Each row was made from one walk, in order. Every step used is in the known rows, and no mark comes twice. Write each row's walk.
Known rows
X, P, E, V, L, D, B, U: [ -92  -66  111  -57  171 -173  371  218 -217  246 -360  300  160  141
  130 -220  310  -49 -368 -102   16  -67  -41  -87  267  194   92   34
 -343 -227  175 -418  310  190 -100   55 -192   80 -211 -121  239 -300
 -127   13 -146   37   49   14 -202    0  -32  -43  -27 -126   67  -89
  -60 -145  -58  126 -115  187]
H, L, N, G, J, B, P: [-111  -23   48 -332   -1  -45  150  212 -113   57 -131  312   79 -546
   -9 -523  203  -77  -84 -140  190  -29   71   75  265  140   -4  104
 -179 -267  117 -391  154   34 -132  -86  -70   65  171 -133   89 -103
  -56   71 -155  108   98   21 -315  -63   53 -115 -223  -75 -100  -71
 -144 -266 -139  201  -27  211]
J, B, P, N, X, V, E: [ -79  -25  183 -316  -12   88  275  166  -73  141 -212  322   87 -504
   -4 -424  239 -107 -259 -110  154  -21   -6  172  197   60  -73   90
  -88 -212  -24 -462  131   91  -16   74 -322   70  -68  -26  138  -25
  -90   70 -233  148   -9  -21 -272  -49   47  -98  -13 -104  -40   38
 -112    2  -78  193  -79  128]
N, B, U, V, E: [  -1 -131  155 -218  -13  153  299  248   61   64  -51  315  -10  -12
   86 -343  204  -85 -183   -8   44   -2  -40   53  255  -20   13   48
 -188 -263  -16 -366  108  -28  -64   10 -187  118  -62  -53   92 -282
 -102   46 -211  126   55  -23 -129  -16   44  -72  171  -70 -105   34
 -100   16  -12  187  -90  142]
N, B, U, H, L, D, J: [ -28  -62   81   17  -67   14  181   91 -127   71 -158  297   53   89
  221 -330  445  -86 -100  -28   52  -50   -1  -75  353   81   12  122
 -282 -192  173 -315  173  -47   58   12   34 -238   89 -274  113 -399
  -79   78 -185  112  -21   40 -236   95  -35  -64  -21 -121  -63  -73
 -115 -288  -47  104  -18  221]
V, P, E, H, L, X: [  18    1  177 -177  403    7   78  -97 -224  360 -234  346   52 -453
  119 -389  348 -116 -173   18   -8  -29   60 -111  219  158 -145   95
 -269 -107  -70 -305   88  110   36   82   86  -86   74 -101   88   40
  -93  116 -147   -7   61   11 -195  -55   84 -124 -146 -100  -12 -205
 -112 -112  -91   94  -83  253]
B, P, E, V: [  16  -40  152 -129  143 -135   93  117 -124  193 -282  339   95 -301
  104 -385  175 -174 -263  -57  155  -15  -14   -5   95  186   24    6
 -321 -141   12 -396  260  137   92  -61 -178  113  -84  -85   78   13
 -130   74 -202   30  -47    5 -132  -69  -61 -156  -70 -185  -41  -70
  -82   -8  -67  107  -11  223]
E, V, B, U, H, L, D, N: [ -40   10  117 -163   -2  -83  306  254 -191  149 -165  222  103 -184
  131 -384  284  -76  -43  -40  -74  -49   14 -148  230   58   59   50
 -279 -362   50 -372  344  105  -52   37  -59 -201  -17 -118  168 -181
  -23   79 -204   61   99   24 -333   47   31  -73   11  -23  -10   24
 -124  -64  -35   51  -82  198]
X, P, N, G: [-210   15    3 -299  138 -172  319  103  -73  296 -371  295   60 -426
   -2 -322  177 -194 -261  -56  132  -23   23  198  121  229   16  141
   -4 -343  128 -154   68  -24   16   18  -77    2  156   73   76 -180
    9   37 -231   56  -18   -6  -90  -92   14  -91 -151 -182   20  -22
 -119   -7 -134  113   18  216]
D, J, B, U, L, X, V, E: [  -6  -83  169 -142   32   73  330  127  -91  213 -101  384  102 -350
  159 -367  256  -80 -321  -27  150 -110   20  112  282   51 -125  109
 -302 -174  -27 -503   94  130 -104  153  -34  -89  -94 -158  204 -181
 -172   95 -145  131   -4   -1 -294   27  164  -38   -3    4  -52   80
  -79 -122  -40  192 -111  152]
G, N, B, P, E: [ -80  -57  227 -230   51 -100  110   70 -180  238 -304  293   38 -253
   59 -321  266 -103 -248  -85   71  -41  -43   29  304  202   -3   80
 -133 -221   27 -259    0 -103  -10  -38 -191  181   80 -167  120  -97
 -149   45 -210   32  -35   11 -209  -63  -74 -128  -48 -242  -22 -186
  -95  -45 -124  148  -48  179]
X, P, N, L, D, J, B, U, H: [-119  -36  147   -9 -130  -26  272  219  -38  149 -226  352  119  102
   90 -321  423 -158 -212  -24   97  -34  -82   95  316   90   61  110
 -290 -229  182 -371  218  141   20    7  -95 -213  -69 -184  102 -366
 -142   35 -202  122   -8   22 -207   60  -43  -47  -38  -57  -24   21
 -123 -163  -30  125    2  177]
V, E, H, U, L: [  84    5  101 -168  160   62  139  114  -91  237   14  431   42 -102
  193 -365  255  -85   98   26  209 -138   39  -55  277  106  -35   35
 -171 -142 -117 -412  235   44   68   78  213 -164   90  -94   79 -103
 -129   81 -170   71   30   35  -83   28   62  -26   45  -59 -122  -63
  -65   99   50  147  -18  192]
H, U, D, L, N, B, P: [ -80 -123  124 -241   18  -21  138  154 -186  -33 -117  264   26 -645
   72 -485  159 -145  -21  -70   98  -78   23    9  302  116    9  125
 -169 -232   93 -356  204  -70 -235  -62  -55  -91  177 -166  176 -325
 -103    2 -178  120  105   10 -386   31  -75  -56  -65 -120   13  -45
 -105 -127  -84   91   24  172]
D, L, X, P, J, B: [-164  -12   74 -175  282   91  189   54 -179  296 -199  367  129 -783
   81 -339  330 -151 -473  -38  208  -47  -35  187  221  237   10  154
 -238 -105   -6 -360  109  278 -147   55  -94  -78   17 -162  149 -248
 -210   61 -120  106  -41    8 -194  -26   97  -32 -233  -47   -8 -134
 -116 -226 -156   42  -52  203]
V, E, H, U, D, L, N, X, P, J: [ -44   23   48 -304  304   53  154   -3 -179  206 -232  388   56 -686
  133 -346  381 -171 -127    5   87   46  -13  262  257  214 -168  186
 -214 -201  -82 -374  102  151   -2   -1 -112 -242  133  -89   95 -331
  -67   28 -192  133   21   12 -275   11  103  -88   39 -108  -62 -195
 -112 -100 -125   90  -36  193]
B, U, L, N, G, J: [ -58  -27  -18 -292   45 -118  270   66  -37   87 -196  280   40 -185
   23 -338  209  -46   81   50  140   85    7  171  226   83  -19  111
 -187 -378   85 -215   35  -84 -152  -16  204  -64  233 -112   32 -322
  -23   76 -157   69  134   24 -177  -57  139  -77  -54  -25 -137  -51
 -127 -169 -107  210  -52  239]
V, L, N, G, J, B, U, D: [ -84  -37   21 -238  161  -38  349   22  -85    9  -78  310  106 -438
    9 -418  243  -77  139   53  161   30  -14   96  311   15   44  102
 -293 -342  158 -366  131   62 -165  -41   24  -32  -97 -141   66 -338
  -59    0 -138   88  176   57 -209    0  109  -62  -10  -25  -48  -40
 -123 -153  -85  215  -19  199]
U, V, X, P: [ -71    3  126 -255  246  117  207  407  -15  202 -301  363   20   -9
  -30 -205  294 -204 -385  -49  112  -18   49  207  101  141  -24  123
 -291 -204   65 -383  222  150  -29   26 -197  -17  176  101   25   14
 -159   94 -156  189  -87   -6  -77  -20  125  -95  -60  -26 -114  -64
  -97   35  -96  147  -47  175]
U, L, D, J, N, B, P, V: [-141 -108  237 -159  -13 -159  207  215 -216  261  -76  281   32 -212
   84 -414  250 -107 -242  -78  255  -84  -29  -46  320  128   55  119
 -288  -96  222 -292  150   91    2  -38 -185   -3  214 -165  213 -214
  -95   23 -230   75 -106   54 -370   43   -1  -19 -171 -208   70   99
 -153 -211  -82   52  -47  231]
U, V, L, N, G, J, B: [ -82   -9    9 -321  133  -18  292  193  -51  210  -83  293  113 -502
  -41 -511  214  -90    8   12  199   67   15  150  223   81   97  119
 -212 -211    9 -398  108   50 -164  -30   22   63   56  -49   74 -309
  -70   93 -143   76  160   39 -173  -56  200  -42 -108  -80 -122  -35
 -160 -240 -150  183  -88  225]
D, J, B, P, V, E, X: [ -23   -4  113 -233  -53   90   81    8   60  398  -34  277  106  181
   99 -384  218 -116 -237  -93  214  -10  -27   10  181  228  -84   42
 -277 -104  -51 -362  117  301   55  -13 -247  151  -51  -65  124   64
 -150   90 -222  117    2    9 -327   17   44  -23  -13 -146    4  -13
 -130 -120 -141  138  -77  228]
N, L, X, P, J, B, D, U, H: [-199  -76  202  -15   64  -14  170   20  -60  278 -202  328   48 -366
   81 -286  392 -167 -184   26  -17   -4  -66  203  217  179   38  113
 -475 -163   56 -455  136  172   52   16  -83 -317  -21 -276   50 -360
 -222   20 -169  158    2   31 -330   49  -53  -59  -38   -2   -4  -39
 -139 -178  -26   78  -18  189]
G, J, N, B: [-189  -19   57 -258   41  100  131  160  -37   98 -159  351    8 -523
   54 -437  214  -53   -2    4  207  -69  -28  123  298   78   64  103
 -127 -144   -1 -244  -55   -8   15  -59 -117   19  179  -12   51 -298
 -149   57 -235  139   28   73   23  -40  -17   18  -66  -82  -95  -59
 -147 -166  -83  111  -22  233]
H, L, X, V: [ -56  -16  165 -201  306   45  186    8 -268  103 -233  359   70 -701
  117 -358  327 -143 -314   13   75  -86  104   60   84    7 -106   71
 -126 -102   36 -351  230   63 -114  128   46 -191  104  -44   55  124
 -172  148 -183  113   -7  -18 -107   18   52 -101 -191   -5 -108  -67
  -79  -95  -61  105  -55  208]
D, J, B, U, V, P, E: [ -29  -28  218 -128   89   -2  204  299   -3  357 -105  357  114  183
   80 -286  326  -96 -289  -69   62   61  -41  -44  293  223    9   66
 -502 -285    5 -481   77  132   64  -31 -173  216  -40 -117  190 -245
 -119   73 -175   35    3   36 -272  -27   72 -149   32 -194  -51  -70
 -140  -70 -140  179 -119  191]
G, J, B, U, D, L, N, P, V: [-153  -39  128 -292   49 -207  344  201 -282  172  -99  342   96 -649
   30 -426  243  -74    7    6  198   50  -54   26  243   99  124   73
 -230 -253  141 -223  149  245 -188  -89 -119  -75    7 -153  166 -233
 -133   36 -197   26   93   52 -331   32   83  -98 -165  -92   24  -29
 -146 -190 -117   71 -119  264]
B, D, L, X, P, V, E, H, U: [ -42  -41  112 -238  149  -98  230  182 -141  395  -91  383  132 -216
  189 -431  280 -117 -109  -59  150 -131   21  -31  245  240  -61   97
 -345 -194 -111 -399  189  298 -105  -14  -72 -169   -2  -14  157   28
 -127   71 -146   17   82   24 -294   31   21  -53  -73 -105  -42 -115
  -54    5  -23   97  -72  198]
N, L, D, J, B: [ -97   35   34  -30  -36  123  192  158 -113  183 -107  330  119 -140
  117 -454  273  -83 -154  -51  147  -92  -33   22  358  190  137  114
 -204 -141  119 -387  137   51   50   24   -5  -94  -16 -191  166 -406
 -178   76 -177  140  -55   60 -175   33   46   30 -172  -97  -34  -21
 -132 -337  -97  104  -24  204]
V, X, P, E, H: [ -14   24   96 -173  267  -37   53  204    5  434 -350  420   97  222
   91 -265  302 -192 -218   46   81  -82    1  158  234  320  -68  110
 -309 -155 -105 -347   21  166  149  -31 -100   18   33   36   75   60
 -108  114 -183   39  -34   17  -49  -72   69  -86  -65 -221  -32 -208
  -71   30  -91  114  -44  234]
E, V, P, N: [ -62   51  140 -233  250 -103  159   43   -9  264 -232  257  115 -391
  -47 -325  192 -158 -142   -9  156   56    7  -18   95  113   28  -14
 -142 -220  -38 -350  168  169   54   32 -210   49   18   17  128   24
  -47   45 -189  -33   12   35 -134  -50  -20 -176  -49 -158   13    1
 -175   65 -124   41  -50  252]
H, U, V, E, X, P: [  11   37   84 -284  155  118  143  231  -85  264 -233  378   48  -11
  110 -323  300 -177 -255  -71  106  -68   51  111   79  205 -113   89
 -226 -140  -46 -374  314  225   -4    4 -159    9   91  101   25   47
 -202   86 -211  189   25  -21  -33   17   38  -67   41  -42 -120  -59
  -95   18  -83  179  -28  176]
H, L, D, J, B, P, E: [ -38  -25  180 -119   46  -76  114   69 -247  268 -224  343   94 -111
  151 -413  387  -74 -349 -156   92  -80   13  -61  356  288    8   91
 -364 -203  109 -422  161   25   41  -26 -106   69    6 -262  156 -166
 -113   82 -170   42 -114   25 -291  -36  -12 -133 -152 -257  -27 -115
  -94 -219 -122  159  -57  183]
P, N, X, V, B, D, U, H, L: [-176   -1  236 -202   80  -34  219  -24  -66  131 -164  339   67 -487
   78 -300  443  -96  -43  -18  -67   -5   26  -13  177   29   -3   19
 -334 -212   13 -461  266   80   80   57 -121 -285   38 -180   19    4
  -85   67 -219  155   47   23 -313   61  -71 -128   37  -59  -98  -35
 -118   17  -30  134  -53  187]
V, L, D, B, P, N, G, J: [-122   -1   60 -323  186 -314  278  -18 -111  247 -320  105   93 -201
  -45 -379  288  -23    7  -48   93   71   20  110  226  163   54  104
 -175 -385  119 -321   91  -96  -89   -6  -35   49  112 -146   99 -296
   85   26 -136   -9   47   35 -347  -64   73  -84 -112 -227  -20  -61
 -138 -210 -167  154  -90  239]
X, P, J, B, D, N, L: [-282   48  103 -223  114  113  293  195 -100  202 -225  382   85 -401
   59 -393  222  -55 -205 -110  -92  -75   -4  165  275  281   71  190
 -168 -401   -5 -297  101   54  204   13 -335 -188   95 -126  193 -239
 -164   15 -255  142  -65   60 -207   -1   45  -22 -121  -88  -10   19
 -131  -63 -106  100  -63  168]
B, P, E, X, V, L, D, N, G: [-109    9   86 -294  120 -242  350  189 -196  402 -361  140  118  -62
   69 -435  187 -114 -163  -88  -70  -14   35   87  137  326  -23  199
 -178 -427   58 -286  173  -48   22   40  -34   59   63   -9  207 -232
   41   52 -244   -2   64    8 -419  -62   88  -73  -89 -273  140   40
 -154  -75 -135  123  -77  208]
N, L, X, P: [-141   -4  141 -130  292   75  211  111 -224  184 -450  364   10 -493
   49 -320  254 -166 -371  -32    2  -78   32  168  143  173  -58  181
 -143 -139  128 -216  175   67   13   96  -68 -154  181  -29   87 -147
 -216   62 -187  160  -45  -14  -31  -27   68  -28 -213   25  -23  -71
  -80 -141  -78  111  -14  191]
B, D, J, N, P, E, X: [ -92   78  113 -239   20  -22   58   50  -12  407 -264  341   95 -123
  155 -319  300 -109  -89  -79   83  -97  -41   72  205  374  -49   99
 -275 -194  -89 -204   -6  194  251  -79 -205    1   17  -22   91  -43
 -200   71 -240  104  -34   78  -83  -44  -27  -23   -3 -205   30  -93
 -136 -142 -154  113  -79  275]
V, L, D, N, X, P, E, H, U: [ -14   58   42 -215  234  -48  222  290 -225  379 -256  343  113   31
  196 -385  384 -100   19  -93   88  -70   -1  -48  258  273  -86  130
 -208 -228  -63 -388  205  134   86   13  -46  -95    9   38  142 -104
  -78   78 -233    5   76   44 -171   -1    0  -47  -18 -190   -9 -168
  -82   51  -64  124  -66  203]
V, L, X, P, E, H, U: [ -16   22   80 -182  349  -62  128  139 -123  405 -224  397  104 -106
  212 -354  353 -143 -110  -50  168 -116   40  -14  242  228 -130   75
 -223 -111  -94 -402  139  176   17   26   35  -62   -3   40   88    0
 -133   95 -174  -20   76   32  -59  -13    3  -57  -69 -149  -65 -223
  -47   43  -52  120  -57  231]
D, N, P, E, X, V, B, U: [-204   44  157 -282  -18  -89  292  388  115  180 -245  285  137   12
  124 -194  215  -58 -183  -74  -10 -106  -37   50  248  127  -56   24
 -160 -389   -2 -334   83  201  -36   -2 -258  135  -97   20  193  -25
 -110   48 -249  107  153   20 -226   -5   -8  -29   24  -50    2  -13
  -97   66 -119  141 -154  222]
D, J, N, L, X, V: [-139   17  161 -155  167   77  199  138 -114  159 -224  371   80 -593
  135 -421  224 -146 -273    7   64 -122   43  198  178   93  -96  120
 -187 -122   31 -380   60   28   44   98    0 -224  123    4  134 -142
 -203  110 -226  159  -79   35 -157   32   81   18 -154  -26  -58   62
 -113 -214  -78  101  -48  217]
N, L, X, P, E, V, B: [-167   58  225 -185  239 -154  211   87  -68  293 -418  341   89 -588
   71 -375  168 -144 -347  -18  -39  -67    2   44  240  125   19   71
 -286 -107    0 -399  202  163   24   53 -171   50  -41  -33  124 -186
 -114   44 -189  123   61   10 -143  -53   76  -26  -94  -49  -50  -74
  -70  -36 -105  100  -92  217]
U, H, L, N, G: [ -98  -18   19 -262   -3  -66  235   17 -136  200 -217  331   16 -544
   52 -448  182 -181  -62  -19    6   46   81   83  194  109   21  119
  -33 -268   90 -187  144 -129  -53   27  185 -165  242   -6   40 -367
   29  109 -222   82  149   -9 -186  -54   82  -98  -73  -81  -69 -131
 -128 -163  -58  116   -2  223]
N, X, P, E, H, U, V: [  60   -5   97 -262  194   64  158  416 -129  218  -76  411   45 -102
  145 -372  367 -204  -51  -14  145  -17  -19   27  137  113  -72   81
 -283 -142  -41 -430  270  110   43  -81  -68  -38   62   91    0  -25
 -137   96 -244  143   32   -2  -94   11   -6  -68   44 -133 -163  -97
  -85   71  -73  168  -19  186]
U, H, L, X, P, E: [ -44  -39  240 -122  260  -80  153  -64 -347  387 -454  420   27 -394
  129 -286  461 -177 -457  -39  -11  -14   33   61  181  224  -94  144
 -366 -131   49 -277  185   88   25   73  -30 -126   95 -134   38  -94
 -162  124 -183   68  -74  -28  -88  -46   51 -151 -106 -121  -64 -209
  -46  -56  -78  130  -46  179]

Write each row's walk
[-173   65   71 -414   41 -244  265   99    9  344 -277  203  140 -140
   27 -368  244  -32   30   -5  -23   38   22  191  177  245  -36  155
 -362 -498  -83 -322   10   50  -13  -68 -124   33  114  -53   77  -67
   13   91 -208   91  129   42 -350  -54  124  -69  -33 -155 -103  -46
 -122  -46 -203  200 -118  230]	P, E, X, V, B, D, N, G, J
[ -80  -27  109 -257  -76 -119  204  292 -213  126 -146  234   90 -354
   11 -538  308  -73  -10 -132  119  -19   40   21  256  146   46  148
 -302 -354  141 -427  260   44  -61  -83  -61  -36  111 -213   95 -180
  -14   64 -165   97   68   25 -455  -22   43 -119 -188  -96  -49  -24
 -159 -240  -94  171  -18  187]	U, H, L, D, N, G, J, B, P
[  -4  -18   51 -171   24   -9  342  252 -269  169  -94  223   99  -41
   86 -353  295    0   13    0   88  -52  -40  -38  278  139   69  115
 -291 -404   64 -326  212   58 -145   55   69 -164   47 -217  203 -258
 -119   71 -161   56   17   45 -303   24  111  -19  -64  -23    8   96
 -137 -127  -80  110  -86  178]	G, J, B, U, L, D, N
[ -99  -29  106 -268  111  -19  330  442  -74   84 -200  320   57 -665
   16 -384  180 -118    4  -62  100  -44    8   82  242   50   79   84
   46 -196   59 -276  132   71  -75   -9 -156   -4   19    4  195 -320
 -138   45 -186   51  183   46  -73  -34  108  -63  -51  -46   26  -16
 -163 -187  -85   91 -153  253]	J, B, U, V, L, N, P
[ -72  -12  -16 -290  140 -238  292  106 -257  347 -274  375  104 -561
  127 -508  155 -205  -37   25   -1  -32   41  136  246  350    0  199
 -268 -329    8 -281  136  -20 -141  -42  222 -168  141   -4  157 -443
   -1   49 -185   34  136    9 -322  -38  105  -69  -73 -210   30 -119
  -96 -124 -107  117   16  206]	X, P, E, H, U, D, L, N, G
[-131  -50   88 -296  217   14  125  -17  -25  280 -221  309   14 -360
  102 -257  344 -170 -326   12   -7   15  -14  306  208  239 -135  138
 -279 -154  -81 -379   37  150  -46  -32 -300 -106  125 -115   90 -278
 -163   11 -209  163   19    8 -242   14   15  -88   89 -140  -22  -30
 -175 -157 -179   82  -93  217]	L, N, B, D, U, V, E, X, P, J
[-127    3   30 -404   87   49  347  300  184  167  -35  280   65  146
  -53 -282  286  -92 -199  -51  220   99  -51  142  204   13  -12   46
 -275 -380   34 -410   40  132 -163   -8 -107  104  -72   47  -25  -89
  -45   47 -162  100    1   26 -296  -57   97  -89   -1  -71 -114   31
 -151   81 -142  221  -95  201]	P, N, G, J, B, U, V, X
[ -64  -20  201 -184  107   53  252  451  -57  114  -51  314   54  -64
   66 -398  321  -58 -112  -68   10  -10   25 -125  322   71   19  101
 -385 -254  106 -451  192   72   42  -35 -147   59  154  -51  193 -328
  -70   17 -181   94   67   71 -276   33   52 -121   21 -100  -33   49
 -227 -205  -79  145  -96  215]	H, L, D, J, N, B, U, V, P
[-215  -33    2 -262  -11 -112  267  -31 -101  268 -112  342   56 -667
   81 -439  243 -141 -100  -46   11   33   37  137  274  196   36  117
 -204 -288   63 -330   65   -6  -68  -14   72 -208  114 -145   77 -455
  -13   48 -199   87  139   31 -362  -33   28 -106  -73 -104  -19  -87
 -172 -239  -95  110  -33  226]	P, J, B, D, U, H, L, N, G
[-161    6  210 -227  227  -61  311  -71  -46  -36 -156  282   73 -542
   41 -316  264 -115  -63   88    4  -70  -27   82  305  -92  -38   43
 -218 -323  152 -376  151   40 -128   49  -79 -136 -115 -119   71 -165
  -83  -26 -191  148   62   24 -243   48    7  -27    1    3  -34   57
  -84   23  -74  149  -28  176]	P, N, L, X, V, B, U, D
[-160  109  180 -300  105 -225  159  253   26  256 -299  336  101 -690
   58 -405  163  -77  -44  -29  117  -69   -9   63  269  109   81    2
 -274 -174  -68 -410   93  194   87  -76 -208  133  -20   16   93 -178
  -68   57 -192   91   90   76  -80  -79   75  -50  -32  -80 -107  -89
 -116  -88 -110  103 -129  273]	G, J, N, P, E, V, B
[-116  -39  157 -254  130  -41  220   86 -113  233 -172  292  192 -715
  -12 -396  212 -127 -244   17   -8    6   28  165  259  251   76  138
 -304 -262  -98 -407  122  158 -278   25  -96 -184  168 -141  295 -286
 -129   78  -95   39  124   33 -379   -6  140 -102 -106 -103    8  -58
 -162 -255 -152   22 -126  197]	X, V, P, J, B, D, L, N
[-200  -42   80 -267  109 -159  372   99 -130  268 -269  302  210 -587
   -9 -426  258  -70 -182  -30   65  -52  -27  137  186  362  176  204
 -427 -394  -23 -296  168  170 -154  -37 -117 -138   53 -192  191 -164
 -118   25  -85   50    7   39 -314  -40   81  -73 -190 -167    9   -1
 -109 -152 -141  120  -41  179]	X, P, N, G, J, B, D, L
[ -27  -85  152   52  -86   29  242  210   58  163 -116  268  139  225
   98 -280  405 -129  -89    0  157   -1  -74   11  301   33   93   73
 -345 -182  131 -412  213  152  -19   27  -14 -112 -115 -199  113 -361
 -118   74 -139   70   88   34 -198   56   22  -33   25  -32  -35  -65
 -111 -193    6  114  -41  195]	V, L, D, J, B, U, H
[-144  -11  143  -61 -117    9  287  243   33  188 -234  349  109  251
   55 -285  435 -149 -262  -57  107   -6  -78  119  335   88   32  115
 -321 -250  160 -410  178  180    8   38 -117 -200  -91 -145   81 -338
 -129   34 -186  130  -32   31 -280   49   -7  -52  -27  -46  -21    7
 -129 -100  -39  143  -24  174]	V, X, P, N, L, D, J, B, U, H
[-142  -42  145 -297  287   -6   34  -49   37  131 -235  225   56 -463
   61 -303  297 -157 -294  -31  115   17   24  254  221  115 -152  119
    1 -106  -33 -350   38   40  -35    9 -267   29  175 -112  127 -170
  -75   29 -219   72   54   12 -246   -9   -1  -84  -50 -201    0  -98
 -168 -141 -175   48  -86  254]	E, X, V, L, N, B, P, J
[   3  -28   67 -262  -55  224  145  151  165  230   -1  315   47  142
  163 -381  220 -110 -125  -18  104  -51  -55   58  216  133 -116   64
 -278 -148 -120 -349   46  152   65  -27 -175   83  -40   36   85 -162
 -171   57 -248  184   44   25 -160   20   30   36  193 -100  -43   78
 -154 -104 -104  173  -65  213]	D, J, N, B, U, V, E, X
[-101  -55  200   -5  -71  -85  148   67  -97  193 -169  213   40  -26
   47 -379  341 -150  -44   30    6   -1  -83   63  239  134  130   11
 -330 -182  138 -468  242   14   -3   16   57 -210  -58 -269   67 -403
 -143   15 -201   83  -20   18 -375   49 -129  -71  -24 -111   50   67
 -169 -170    2   67   14  185]	J, B, P, N, L, D, U, H
[-200  -10  120 -209  196  124  257  -59 -154  256 -156  265   53 -698
   74 -408  235  -78 -233  -53  -28  -33  -39   96  262  152  -37  169
 -157 -288  -21 -253   -3   64   -2   95 -128 -230   14 -166  156 -255
 -167   41 -199  100  -14   35 -314  -26   70   22 -162   -7   37   -9
 -126 -147 -131   55  -92  197]	P, J, B, D, N, L, X
[-194  -53  209 -223  311  -43  410  199 -125  371 -309  263  115 -198
  -27 -256  293  -84 -213 -107   68   47    1   30  105  193   39  176
 -273 -242   69 -244  205  221  126   70 -443  -15  105   -7  220   60
  -91   55 -211   25   14   43 -204   -1  138  -62  -85 -143   66  -27
 -104   32 -100   91 -142  202]	B, D, N, X, P, V, L
[-211   57   51 -425   75 -131  166  402  179  281    4  307   61 -508
   98 -470  132 -170  -51  -89  200 -105   18  185  310  156  -48   83
 -143 -295   -4 -417  -11   55   68 -133  -58   98  177  164   71 -314
   78    7 -233  108   92   62 -273  -74   44    6  -39 -152  -76  -36
 -172 -118 -104  113  -26  252]	E, H, U, V, B, P, J, N, G
[ -85   -9  170 -155  196 -132  264  108  -88   49 -240  370   99 -352
   83 -276  261 -146 -119   42   71  -68  -25   36  274   49   19   47
 -440 -284  152 -425  261  187  -39  -59 -178   21 -154 -108   69 -149
 -101  -12 -167  149   65   27 -140   18    8  -92   44  -33  -62  -59
  -56   29  -61  172   -4  179]	X, P, E, V, B, U, D
[ -65   42   -6 -365  201 -130  203  -12   -7  207 -300  223  102 -246
   -7 -404  226  -89   68   66   90  108   64  251  103  134  -63  126
 -136 -267  -30 -276   68  -12 -104    1   96  -15  207   11   22 -153
  -23  115 -179   54  178   26 -155  -48  173  -78  -66 -110 -120  -84
 -153 -188 -163  184  -85  273]	E, X, V, L, N, G, J
[-173   15  104 -256   85   19  328  429 -122  182 -398  312  107 -579
  -10 -299  206 -154 -173 -121   24  -47  -11  108  107  187  -14  207
 -294 -287   50 -320  254  247   89  -10 -452  -88  111   44  175    2
 -118   46 -220  235   70   18 -214  -25   65  -27  -67   22   -1  -16
  -94   -7 -133  122  -50  170]	E, V, B, D, N, X, P
